Below is a small trained network, with its code and all its weights. Each question gives an input and a class and asks what happens when units are switched off, that is, made to give their printed mean instead of their output.

import numpy as np


def w(rows, s, z=0):
    codes = np.array(rows[::2]) - 128.0
    scale = np.full(codes.shape[1], s)
    scale[-1] = z or s
    return codes * scale


def norm(h):
    return h / np.sqrt((h * h).mean(-1, keepdims=True) + 1e-5)


def f(y):
    return np.maximum(y, 0)


def log_softmax(a):
    a = a - a.max(-1, keepdims=True)
    return a - np.log(np.exp(a).sum(-1, keepdims=True))


def net(x, mask):
    res = np.array(x, float).reshape(1, 2) / 4 @ E
    u = 0
    for l in range(2):
        y = f(norm(res) @ A[l][:, :-1].T + A[l][:, -1])
        res = res + np.where(mask[u : u + 7], y, B[l][:, -1]) @ B[l][:, :-1]
        u += 7
    return log_softmax(norm(res)[-1] @ U[:, :-1].T + U[:, -1])


A, B = {}, {}
E = w([
[141,70,119,154,84,225,137,163,252],'x0',
[80,218,175,94,59,112,139,127,140],'x1',
],0.0041)
A[0] = w([
[159,236,159,129,143,131,197,140,110,127],'0.n0',
[176,228,29,105,153,165,69,118,177,117],'0.n1',
[129,60,152,140,103,112,100,196,220,180],'0.n2',
[62,128,130,110,114,93,115,111,88,82],'0.n3',
[210,124,116,139,206,154,177,55,143,113],'0.n4',
[129,177,124,195,45,38,209,171,149,212],'0.n5',
[98,130,139,184,48,84,47,61,2,253],'0.n6',
],0.0033,0.00058)
B[0] = w([
[74,140,146,239,154,155,93,146,102,193],'0.n0',
[164,94,88,190,170,98,9,97,127,143],'0.n1',
[82,142,63,98,123,50,135,108,114,227],'0.n2',
[220,105,2,75,196,149,143,101,118,186],'0.n3',
[144,112,166,218,187,144,51,122,61,189],'0.n4',
[129,18,88,219,156,86,89,151,119,197],'0.n5',
[122,96,124,84,127,143,121,165,221,252],'0.n6',
],0.0041,0.0034)
A[1] = w([
[173,72,49,160,184,146,82,102,171,166],'1.n0',
[124,233,160,145,77,138,99,186,135,254],'1.n1',
[154,128,204,97,102,131,133,144,118,9],'1.n2',
[152,188,89,96,152,137,161,101,77,153],'1.n3',
[117,133,117,163,150,139,90,125,130,247],'1.n4',
[196,106,135,181,97,254,132,110,211,169],'1.n5',
[122,125,42,98,82,135,162,141,126,227],'1.n6',
],0.0053,0.00078)
B[1] = w([
[91,179,146,148,37,119,123,124,140,253],'1.n0',
[225,49,131,200,148,150,56,141,14,167],'1.n1',
[181,148,246,141,49,147,176,107,155,128],'1.n2',
[120,67,108,50,172,136,229,155,254,162],'1.n3',
[83,102,160,162,77,188,120,139,162,178],'1.n4',
[184,160,150,36,252,55,157,159,16,201],'1.n5',
[38,112,77,128,190,108,125,2,215,159],'1.n6',
],0.0046,0.0069)
U = w([
[145,110,76,38,240,28,163,139,135,194],'0',
[172,66,153,209,142,105,44,188,29,183],'1',
[32,129,103,163,8,121,120,82,198,165],'2',
[178,171,157,100,112,212,173,103,147,33],'3',
[196,154,191,66,47,176,199,116,113,12],'4',
[198,183,182,90,75,229,254,82,99,3],'5',
[209,182,173,78,68,157,141,109,138,17],'6',
],0.0072,0.0035)

Each question gives the input, the list of numbers given to net, and the class t.
The units are the neurons (one row each of A and B). Each row of codes is followed by its name. A weight is (code - 128) times the scale printed after its matrix; where a second scale follows, it is the last column's (A, B and U).
mask holds one flag per neuron, layer by layer. A switched-off neuron (its flag False) gives its mean, the last column of its row in B, instead of its output. The means were averaged over made-up inputs and are rounded, as every weight is.
A unit's drop is (log p(t) with every unit on - log p(t) with that unit switched off) / (log p(t) with every unit on - log p(t) with every unit switched off).
The circuit of an input: a set's keep is (log p(t) with only the set's units on - log p(t) with every unit switched off) / (log p(t) with every unit on - log p(t) with every unit switched off). Starting from the 12 units with the biggest drops (on a tie, the unit counted first), units are removed one at a time, each time the one whose removal leaves the highest keep (on an exact tie, the one counted first), for as long as the keep stays at least 0.8.
circuit, biggest first: the units of the circuit, biggest drop first
k most important neurons: the k neurons with the biggest drops, biggest first
top k neurons in layer l: the k neurons of layer l with the biggest drops, biggest first
drop of u: that unit's drop, to one decimal
input [-3,5], class 1: circuit, biggest first => (1.n1)
input [-3,2], class 2: top 4 neurons in layer 0 => (0.n3 0.n6 0.n0 0.n5)
input [-3,-1], class 2: top 2 neurons in layer 0 => (0.n6 0.n2)
input [2,-3], class 2: top 2 neurons in layer 1 => (1.n0 1.n1)
input [4,-2], class 0: 2 most important neurons => (1.n5 0.n5)
input [0,0], class 2: top 3 neurons in layer 0 => (0.n6 0.n0 0.n2)
input [-3,0], class 2: 2 most important neurons => (1.n5 0.n6)
input [0,-2], class 2: 2 most important neurons => (1.n5 1.n1)
input [6,5], class 0: top 2 neurons in layer 1 => (1.n5 1.n6)
input [-1,4], class 1: top 2 neurons in layer 0 => (0.n0 0.n2)
input [-3,3], class 2: top 3 neurons in layer 1 => (1.n5 1.n1 1.n4)
input [8,-7], class 0: 2 most important neurons => (1.n5 1.n1)
input [6,-4], class 0: top 2 neurons in layer 1 => (1.n5 1.n1)
input [-2,0], class 2: most important neuron => (1.n5)
input [-1,3], class 2: top 2 neurons in layer 0 => (0.n5 0.n3)
input [-4,8], class 1: 2 most important neurons => (1.n1 0.n0)
input [1,0], class 2: 2 most important neurons => (1.n5 0.n1)
input [0,6], class 1: drop of 0.n4 => 0.0
input [-1,2], class 2: drop of 0.n3 => 0.1
input [2,5], class 1: drop of 1.n1 => 0.2
input [7,-5], class 0: top neuron in layer 0 => (0.n2)
